Here is a tiny trained network, its code and every weight. The questions are about switching its units off for an input and a target symbol, where a switched-off unit gives its printed mean instead of its output.

import numpy as np


def w(rows, s, z=0):
    codes = np.array(rows[::2]) - 128.0
    scale = np.full(codes.shape[1], s)
    scale[-1] = z or s
    return codes * scale


def norm(h):
    return h / np.sqrt((h * h).mean(-1, keepdims=True) + 1e-5)


def f(y):
    return y / 2 * (1 + np.tanh(0.7978845608 * (y + 0.044715 * y**3)))


def softmax(a):
    e = np.exp(a - a.max(-1, keepdims=True))
    return e / e.sum(-1, keepdims=True)


def log_softmax(a):
    a = a - a.max(-1, keepdims=True)
    return a - np.log(np.exp(a).sum(-1, keepdims=True))


def net(x, mask):
    ids = ['βγδεηλμξπστ'.index(c) for c in x.split()]
    T = len(ids)
    res = E[ids] + P[:T]
    r = norm(res)
    for j in range(3):
        rows = slice(3 * j, 3 * j + 3)
        q, k, v = (r @ M[0][rows].T for M in (Q, K, V))
        z = softmax(np.where(np.tri(T) > 0, q @ k.T / 3**0.5, -1e9)) @ v
        o = O[0][rows]
        res = res + np.where(mask[j], z, o[:, -1]) @ o[:, :-1]
    y = f(norm(res) @ A[0][:, :-1].T + A[0][:, -1])
    res = res + np.where(mask[3:15], y, B[0][:, -1]) @ B[0][:, :-1]
    return log_softmax(norm(res)[-1] @ U[:, :-1].T + U[:, -1])


Q, K, V, O, A, B = {}, {}, {}, {}, {}, {}
E = w([
[159,124,97],'β',
[155,121,105],'γ',
[148,132,109],'δ',
[89,124,173],'ε',
[119,106,151],'η',
[113,124,145],'λ',
[121,106,148],'μ',
[144,185,90],'ξ',
[39,64,139],'π',
[64,149,57],'σ',
[125,253,182],'τ',
],0.026)
P = w([
[222,1,64],'0',
[53,185,164],'1',
[96,117,124],'2',
[100,128,125],'3',
[81,130,145],'4',
[87,121,136],'5',
[118,113,111],'6',
[126,90,111],'7',
[134,114,104],'8',
[134,93,92],'9',
[157,218,38],'10',
[117,90,123],'11',
[84,116,148],'12',
],0.0046)
Q[0] = w([
[159,131,152],'head 1',
[221,94,161],'head 1',
[198,46,124],'head 1',
[126,93,195],'head 2',
[151,121,57],'head 2',
[11,62,115],'head 2',
[123,253,200],'head 3',
[136,124,36],'head 3',
[25,137,201],'head 3',
],0.0073)
K[0] = w([
[173,120,159],'head 1',
[227,58,248],'head 1',
[189,158,156],'head 1',
[177,123,174],'head 2',
[95,91,89],'head 2',
[235,141,111],'head 2',
[34,211,216],'head 3',
[92,147,112],'head 3',
[168,163,203],'head 3',
],0.011)
V[0] = w([
[139,100,157],'head 1',
[152,173,157],'head 1',
[203,122,155],'head 1',
[91,139,147],'head 2',
[78,216,146],'head 2',
[83,60,95],'head 2',
[50,181,136],'head 3',
[134,172,141],'head 3',
[78,125,10],'head 3',
],0.012)
O[0] = w([
[125,179,198,72],'head 1',
[253,95,181,90],'head 1',
[158,106,178,50],'head 1',
[117,122,147,116],'head 2',
[130,114,115,132],'head 2',
[78,121,156,172],'head 2',
[141,108,41,148],'head 3',
[179,167,99,124],'head 3',
[72,129,113,254],'head 3',
],0.011,0.0035)
A[0] = w([
[169,250,112,65],'neuron 1',
[212,188,188,150],'neuron 2',
[106,159,190,145],'neuron 3',
[138,77,151,226],'neuron 4',
[153,85,144,96],'neuron 5',
[136,208,84,166],'neuron 6',
[140,149,151,104],'neuron 7',
[80,250,59,251],'neuron 8',
[143,112,164,34],'neuron 9',
[221,158,189,87],'neuron 10',
[134,182,98,54],'neuron 11',
[55,81,208,231],'neuron 12',
],0.011,0.0029)
B[0] = w([
[168,79,113,157],'neuron 1',
[101,255,59,129],'neuron 2',
[169,190,170,147],'neuron 3',
[178,116,135,145],'neuron 4',
[135,116,50,120],'neuron 5',
[119,49,155,176],'neuron 6',
[106,196,180,120],'neuron 7',
[158,68,134,255],'neuron 8',
[106,106,236,117],'neuron 9',
[90,209,153,125],'neuron 10',
[80,75,163,140],'neuron 11',
[158,56,95,222],'neuron 12',
],0.0068,0.0094)
U = w([
[206,128,208,2],'β',
[165,155,205,49],'γ',
[130,176,187,125],'δ',
[149,80,185,41],'ε',
[124,144,197,70],'η',
[124,128,167,67],'λ',
[127,148,192,78],'μ',
[224,110,62,162],'ξ',
[24,139,140,159],'π',
[5,186,42,141],'σ',
[191,234,88,250],'τ',
],0.012,0.0059)

Each question gives the input, a string of symbols that net reads in full, and the target symbol t.
The units are the heads (3 rows each of Q, K, V and O) and the neurons (one row each of A and B). Each row of codes is followed by its name. A weight is (code - 128) times the scale printed after its matrix; where a second scale follows, it is the last column's (O, A, B and U).
mask holds one flag per unit, heads first, then neurons. A switched-off unit (its flag False) gives its mean, the last column of its rows in O or B, instead of its output. The means were averaged over made-up inputs and are rounded, as every weight is.
A unit's drop is (log p(t) with every unit on - log p(t) with that unit switched off) / (log p(t) with every unit on - log p(t) with every unit switched off).
The circuit of an input: a set's keep is (log p(t) with only the set's units on - log p(t) with every unit switched off) / (log p(t) with every unit on - log p(t) with every unit switched off). Starting from the 12 units with the biggest drops (on a tie, the unit counted first), units are removed one at a time, each time the one whose removal leaves the highest keep (on an exact tie, the one counted first), for as long as the keep stays at least 0.8.
circuit, biggest first: the units of the circuit, biggest drop first
top k neurons: the k neurons with the biggest drops, biggest first
which heads matter: for each layer, one digit per head in row order, 1 if its drop is at least 0.15 and else 0, layers parted by /
drop when u is switched off: that unit's drop, to one decimal
input δ τ τ τ ε, target τ: circuit, biggest first => [head 3; head 1; neuron 2; neuron 10]
input ξ ε λ, target ξ: circuit, biggest first => [head 3]
input ξ β σ ξ σ σ σ ε, target σ: circuit, biggest first => [head 1; head 3]
input π β γ, target π: which heads matter => 011
input μ ξ ξ β σ β λ δ σ η π δ, target π: circuit, biggest first => [head 3; head 2]
input ξ ε σ σ λ, target σ: which heads matter => 100
input ξ τ β ε σ σ β η η ξ γ ε, target ξ: circuit, biggest first => [head 3; neuron 12]
input ξ μ λ, target ξ: circuit, biggest first => [head 3; head 2]
input β ε β σ β ξ π σ ε, target σ: circuit, biggest first => [head 1; neuron 6]
input ξ δ τ β, target τ: top 2 neurons => [neuron 8; neuron 12]
input ξ λ ξ ξ ξ δ ξ π ξ ξ ξ ξ μ, target ξ: which heads matter => 110
input ξ δ ε σ β, target σ: top 2 neurons => [neuron 12; neuron 1]
input ε π μ π π β, target π: drop when head 1 is switched off => 0.2
input σ ξ δ, target σ: circuit, biggest first => [head 3]
input γ π η ε ξ γ σ σ σ β β, target σ: drop when head 3 is switched off => 0.6
input ξ ε ξ ε ξ μ, target ξ: drop when head 1 is switched off => 0.2
input σ δ σ ξ ε π σ δ, target σ: drop when head 3 is switched off => 0.3
